Below is a small trained network, with its code and all its weights. Each question gives an input and a target symbol and asks what happens when units are switched off, that is, made to give their printed mean instead of their output.

import numpy as np


def w(rows, s, z=0):
    codes = np.array(rows[::2]) - 128.0
    scale = np.full(codes.shape[1], s)
    scale[-1] = z or s
    return codes * scale


def norm(h):
    return h / np.sqrt((h * h).mean(-1, keepdims=True) + 1e-5)


def f(y):
    return np.maximum(y, 0)


def softmax(a):
    e = np.exp(a - a.max(-1, keepdims=True))
    return e / e.sum(-1, keepdims=True)


def log_softmax(a):
    a = a - a.max(-1, keepdims=True)
    return a - np.log(np.exp(a).sum(-1, keepdims=True))


def net(x, mask):
    ids = ['αδεζηλμξπφψω'.index(c) for c in x.split()]
    T = len(ids)
    res = E[ids] + P[:T]
    u = 0
    for l in range(2):
        r = norm(res)
        for j in range(3):
            rows = slice(2 * j, 2 * j + 2)
            q, k, v = (r @ M[l][rows].T for M in (Q, K, V))
            z = softmax(np.where(np.tri(T) > 0, q @ k.T / 2**0.5, -1e9)) @ v
            o = O[l][rows]
            res = res + np.where(mask[u + j], z, o[:, -1]) @ o[:, :-1]
        u += 3
        y = f(norm(res) @ A[l][:, :-1].T + A[l][:, -1])
        res = res + np.where(mask[u : u + 8], y, B[l][:, -1]) @ B[l][:, :-1]
        u += 8
    return log_softmax(norm(res)[-1] @ U[:, :-1].T + U[:, -1])


Q, K, V, O, A, B = {}, {}, {}, {}, {}, {}
E = w([
[182,144,78,133,72,146,91,83,159,129,157,154],'α',
[104,177,106,148,112,112,117,131,156,78,126,61],'δ',
[167,112,134,106,142,192,79,104,82,184,120,163],'ε',
[146,132,135,113,137,136,129,200,53,86,65,115],'ζ',
[125,101,138,94,37,116,153,121,121,136,85,99],'η',
[125,69,166,165,114,85,139,117,83,119,62,132],'λ',
[62,169,111,175,147,127,117,213,24,124,85,172],'μ',
[154,137,126,147,37,96,106,196,128,149,105,164],'ξ',
[65,121,97,133,83,163,62,173,142,106,74,197],'π',
[161,206,159,118,59,122,65,153,252,171,170,87],'φ',
[82,176,203,175,163,75,99,44,126,65,182,183],'ψ',
[174,127,106,138,131,154,122,100,102,138,165,103],'ω',
],0.02)
P = w([
[104,115,114,33,186,37,92,83,110,182,177,100],'0',
[98,91,86,93,116,133,163,203,99,141,118,165],'1',
[117,237,124,114,102,151,189,105,102,123,67,156],'2',
[115,92,102,106,150,115,112,103,221,170,164,101],'3',
[115,69,98,89,95,173,128,184,136,88,142,123],'4',
[143,213,138,147,116,199,182,47,94,91,90,120],'5',
[136,76,114,121,152,108,101,102,228,176,160,100],'6',
[55,112,84,81,135,178,179,232,136,105,105,139],'7',
[139,216,147,179,109,211,171,46,87,97,91,136],'8',
[151,88,118,109,130,97,87,81,247,192,144,113],'9',
],0.012)
Q[0] = w([
[52,77,63,59,84,157,168,213,135,97,182,155],'L0H0',
[168,254,124,178,67,220,153,81,55,102,70,155],'L0H0',
[101,151,116,169,88,162,125,55,118,131,68,83],'L0H1',
[83,143,187,132,96,221,146,103,122,73,127,137],'L0H1',
[156,171,189,202,63,103,164,77,148,108,137,133],'L0H2',
[54,73,109,63,128,49,138,152,185,152,201,90],'L0H2',
],0.0078)
K[0] = w([
[38,101,174,111,118,207,123,109,156,45,151,224],'L0H0',
[108,142,87,7,153,7,61,107,72,118,156,138],'L0H0',
[43,94,80,109,108,97,99,120,138,228,101,45],'L0H1',
[84,159,175,22,141,78,75,83,63,147,130,156],'L0H1',
[129,175,168,143,99,44,96,68,98,159,181,107],'L0H2',
[106,114,172,178,84,254,149,107,143,74,101,115],'L0H2',
],0.008)
V[0] = w([
[79,92,67,126,217,164,59,123,206,62,47,124],'L0H0',
[63,149,184,191,111,161,166,45,191,164,158,158],'L0H0',
[215,180,87,207,159,164,174,163,156,198,83,71],'L0H1',
[129,126,106,215,178,253,126,124,212,36,128,128],'L0H1',
[206,122,103,120,150,23,51,118,108,162,179,151],'L0H2',
[109,192,167,41,56,147,147,92,143,70,189,114],'L0H2',
],0.0049)
O[0] = w([
[122,125,62,104,126,112,21,92,199,108,18,116,82],'L0H0',
[10,166,91,139,31,138,73,66,94,168,157,48,97],'L0H0',
[103,134,171,90,155,139,117,136,85,104,219,127,118],'L0H1',
[98,77,102,104,108,166,126,93,170,42,138,121,2],'L0H1',
[2,133,95,103,190,169,188,157,173,96,109,127,177],'L0H2',
[81,148,9,145,128,121,193,136,63,157,118,145,191],'L0H2',
],0.0088,0.0056)
A[0] = w([
[68,89,6,167,154,86,46,69,164,218,205,158,86],'L0N0',
[125,109,114,122,95,148,115,208,164,182,71,162,197],'L0N1',
[85,144,115,136,210,102,75,211,25,117,104,175,123],'L0N2',
[88,34,243,144,92,127,143,144,88,122,59,133,253],'L0N3',
[169,166,41,193,43,100,182,112,112,74,98,180,118],'L0N4',
[190,55,122,72,153,70,83,153,136,202,98,92,156],'L0N5',
[131,143,127,78,66,5,199,66,173,172,150,122,255],'L0N6',
[149,2,154,34,50,138,82,218,82,118,125,161,22],'L0N7',
],0.0061,0.0016)
B[0] = w([
[180,93,200,88,186,93,141,178,223,77,82,205,214],'L0N0',
[124,80,98,202,120,152,99,43,86,123,172,100,249],'L0N1',
[165,38,93,110,92,109,102,50,173,100,125,47,226],'L0N2',
[209,244,147,94,86,141,79,208,101,74,95,99,191],'L0N3',
[238,141,178,154,220,130,118,121,130,182,177,5,193],'L0N4',
[71,172,144,49,53,159,145,15,102,166,178,179,194],'L0N5',
[215,110,109,184,166,90,79,124,1,68,187,185,254],'L0N6',
[131,160,139,109,175,116,229,202,201,216,95,154,184],'L0N7',
],0.0068)
Q[1] = w([
[118,70,90,57,95,116,88,202,149,148,131,137],'L1H0',
[75,61,170,96,133,27,117,63,121,120,168,155],'L1H0',
[107,140,122,129,254,147,150,126,107,126,120,178],'L1H1',
[167,189,77,142,131,129,154,168,58,75,76,134],'L1H1',
[130,91,119,89,53,97,82,183,142,110,165,73],'L1H2',
[159,237,88,172,126,215,154,87,116,131,98,26],'L1H2',
],0.0079)
K[1] = w([
[107,136,154,146,70,255,121,112,152,111,105,147],'L1H0',
[183,120,129,192,80,120,174,138,147,83,181,50],'L1H0',
[105,120,164,128,182,92,204,122,74,134,75,148],'L1H1',
[116,130,155,131,183,129,135,124,116,156,66,119],'L1H1',
[115,153,209,197,112,212,122,85,130,103,137,160],'L1H2',
[120,137,150,87,179,19,127,93,123,167,156,160],'L1H2',
],0.0097)
V[1] = w([
[149,140,123,122,107,2,132,173,72,22,176,89],'L1H0',
[85,99,93,232,97,85,63,254,155,119,108,51],'L1H0',
[190,215,157,155,149,94,33,149,183,190,143,108],'L1H1',
[83,82,189,61,121,64,123,154,193,117,108,176],'L1H1',
[73,81,100,237,203,71,128,97,96,57,115,187],'L1H2',
[139,134,222,197,30,118,140,90,141,88,151,155],'L1H2',
],0.0057)
O[1] = w([
[58,74,108,204,65,132,114,88,143,21,170,138,188],'L1H0',
[144,139,88,223,170,90,111,98,60,161,135,157,113],'L1H0',
[88,130,84,115,180,111,136,105,68,130,2,93,254],'L1H1',
[127,191,94,169,138,181,151,136,137,66,128,142,93],'L1H1',
[141,93,111,190,94,37,109,216,217,142,121,70,87],'L1H2',
[112,214,86,170,138,82,226,195,139,110,77,127,98],'L1H2',
],0.0081,0.0089)
A[1] = w([
[183,74,125,132,180,109,159,37,149,29,169,178,91],'L1N0',
[34,154,100,131,30,154,144,57,64,165,186,110,5],'L1N1',
[94,68,177,75,144,120,183,82,170,196,93,134,139],'L1N2',
[127,204,128,133,123,186,186,213,110,100,112,165,183],'L1N3',
[134,126,172,179,63,182,254,137,126,115,74,134,113],'L1N4',
[142,86,67,149,115,196,217,202,127,134,126,145,78],'L1N5',
[181,132,186,117,141,198,166,210,111,238,88,186,64],'L1N6',
[226,151,169,201,142,148,125,147,94,113,47,148,61],'L1N7',
],0.0079,0.0027)
B[1] = w([
[121,122,85,100,83,130,149,230,172,152,130,68,213],'L1N0',
[252,72,71,123,78,254,243,49,84,126,129,151,253],'L1N1',
[25,151,192,146,40,177,79,136,100,113,178,123,164],'L1N2',
[136,49,173,165,135,190,189,39,164,104,135,125,210],'L1N3',
[68,63,90,124,141,107,141,124,227,197,129,180,199],'L1N4',
[95,206,175,212,124,204,50,174,130,79,231,157,169],'L1N5',
[126,127,109,125,221,27,139,130,164,119,130,53,231],'L1N6',
[117,165,121,108,49,102,60,157,56,110,150,226,253],'L1N7',
],0.0087,0.0055)
U = w([
[73,123,86,86,57,200,98,208,137,169,187,91,47],'α',
[142,59,144,188,196,111,50,46,97,110,122,12,65],'δ',
[145,173,188,54,185,157,156,190,102,143,89,23,220],'ε',
[230,92,93,70,196,148,134,180,184,49,95,189,24],'ζ',
[130,146,136,170,169,53,181,154,59,226,148,111,82],'η',
[63,127,109,104,83,133,153,122,195,143,13,221,108],'λ',
[118,230,204,145,56,181,48,199,25,58,162,129,162],'μ',
[98,90,146,202,242,118,145,134,182,100,145,170,248],'ξ',
[126,234,2,76,233,127,110,144,86,149,50,149,140],'π',
[156,112,69,112,96,207,178,68,82,134,144,115,153],'φ',
[58,151,22,128,33,92,165,202,147,112,116,43,114],'ψ',
[52,121,187,94,123,197,70,130,106,153,196,111,110],'ω',
],0.006,0.0019)

Each question gives the input, a string of symbols that net reads in full, and the target symbol t.
The units are the heads (2 rows each of Q, K, V and O) and the neurons (one row each of A and B). Each row of codes is followed by its name. A weight is (code - 128) times the scale printed after its matrix; where a second scale follows, it is the last column's (O, A, B and U).
mask holds one flag per unit, layer by layer, with each layer's heads first. A switched-off unit (its flag False) gives its mean, the last column of its rows in O or B, instead of its output. The means were averaged over made-up inputs and are rounded, as every weight is.
A unit's drop is (log p(t) with every unit on - log p(t) with that unit switched off) / (log p(t) with every unit on - log p(t) with every unit switched off).
The circuit of an input: a set's keep is (log p(t) with only the set's units on - log p(t) with every unit switched off) / (log p(t) with every unit on - log p(t) with every unit switched off). Starting from the 12 units with the biggest drops (on a tie, the unit counted first), units are removed one at a time, each time the one whose removal leaves the highest keep (on an exact tie, the one counted first), for as long as the keep stays at least 0.8.
circuit, biggest first: the units of the circuit, biggest drop first
unit that matters most: the unit with the biggest drop
top k neurons: the k neurons with the biggest drops, biggest first
k most important neurons of layer l: the k neurons of layer l with the biggest drops, biggest first
which heads matter: for each layer, one digit per head in row order, 1 if its drop is at least 0.15 and else 0, layers parted by /
input μ δ μ φ μ μ α δ, target δ: 3 most important neurons of layer 0 => [L0N4 L0N0 L0N6]
input μ λ φ, target μ: 2 most important neurons of layer 0 => [L0N2 L0N6]
input φ φ μ ζ φ μ λ, target μ: circuit, biggest first => [L0N3 L1N7]
input μ φ λ μ ξ φ, target μ: circuit, biggest first => [L1N7 L0N2 L0N5]
input φ ψ η η η μ, target φ: circuit, biggest first => [L1N1 L1H1 L0N2]
input μ η ξ, target μ: which heads matter => 001 / 101
input ξ μ μ λ φ λ, target ξ: 3 most important neurons of layer 1 => [L1N4 L1N6 L1N3]
input φ ε μ δ φ, target ε: which heads matter => 000 / 100
input λ ω η ζ, target ε: unit that matters most => L0H2
input φ μ λ μ ε φ ψ φ φ φ, target π: 4 most important neurons of layer 0 => [L0N6 L0N0 L0N2 L0N4]
input φ μ δ φ η ξ φ ω, target ω: 3 most important neurons of layer 1 => [L1N2 L1N5 L1N1]
input μ φ μ, target μ: circuit, biggest first => [L0H2 L1N7]
input φ η φ ω η μ μ φ μ ζ, target ε: which heads matter => 011 / 100
input μ φ δ δ φ η ψ λ, target ψ: circuit, biggest first => [L1H2 L0N3 L0H0]
input φ φ ξ η ξ, target ξ: circuit, biggest first => [L0N7 L1N6 L1N5 L1N3]
input π φ ω, target π: circuit, biggest first => [L0H0 L1N1]
input λ π φ μ ε π η φ φ, target λ: unit that matters most => L0H2
input λ ξ ξ ψ μ φ λ φ ξ, target λ: which heads matter => 101 / 100
input λ φ φ μ ζ λ ω φ λ, target λ: circuit, biggest first => [L1N4 L0N6 L1N7]
input φ φ φ π φ ξ φ ξ δ δ, target ψ: top 4 neurons => [L1N0 L0N0 L0N3 L1N1]
input η φ μ φ η φ ω ω, target ω: top neuron => [L1N2]
input φ μ ε μ δ, target ε: which heads matter => 000 / 100
input η μ φ φ η, target η: top 3 neurons => [L0N7 L1N6 L0N4]
input μ φ ξ ζ ξ ε, target μ: circuit, biggest first => [L1N7 L0H2 L1N1]
input φ μ φ φ α, target α: top 3 neurons => [L1N0 L0N6 L1N5]
input φ μ φ φ μ, target μ: circuit, biggest first => [L0H2 L0N3]
input ε ξ ε μ φ μ, target ε: unit that matters most => L1H0
input π η φ φ, target π: which heads matter => 000 / 010
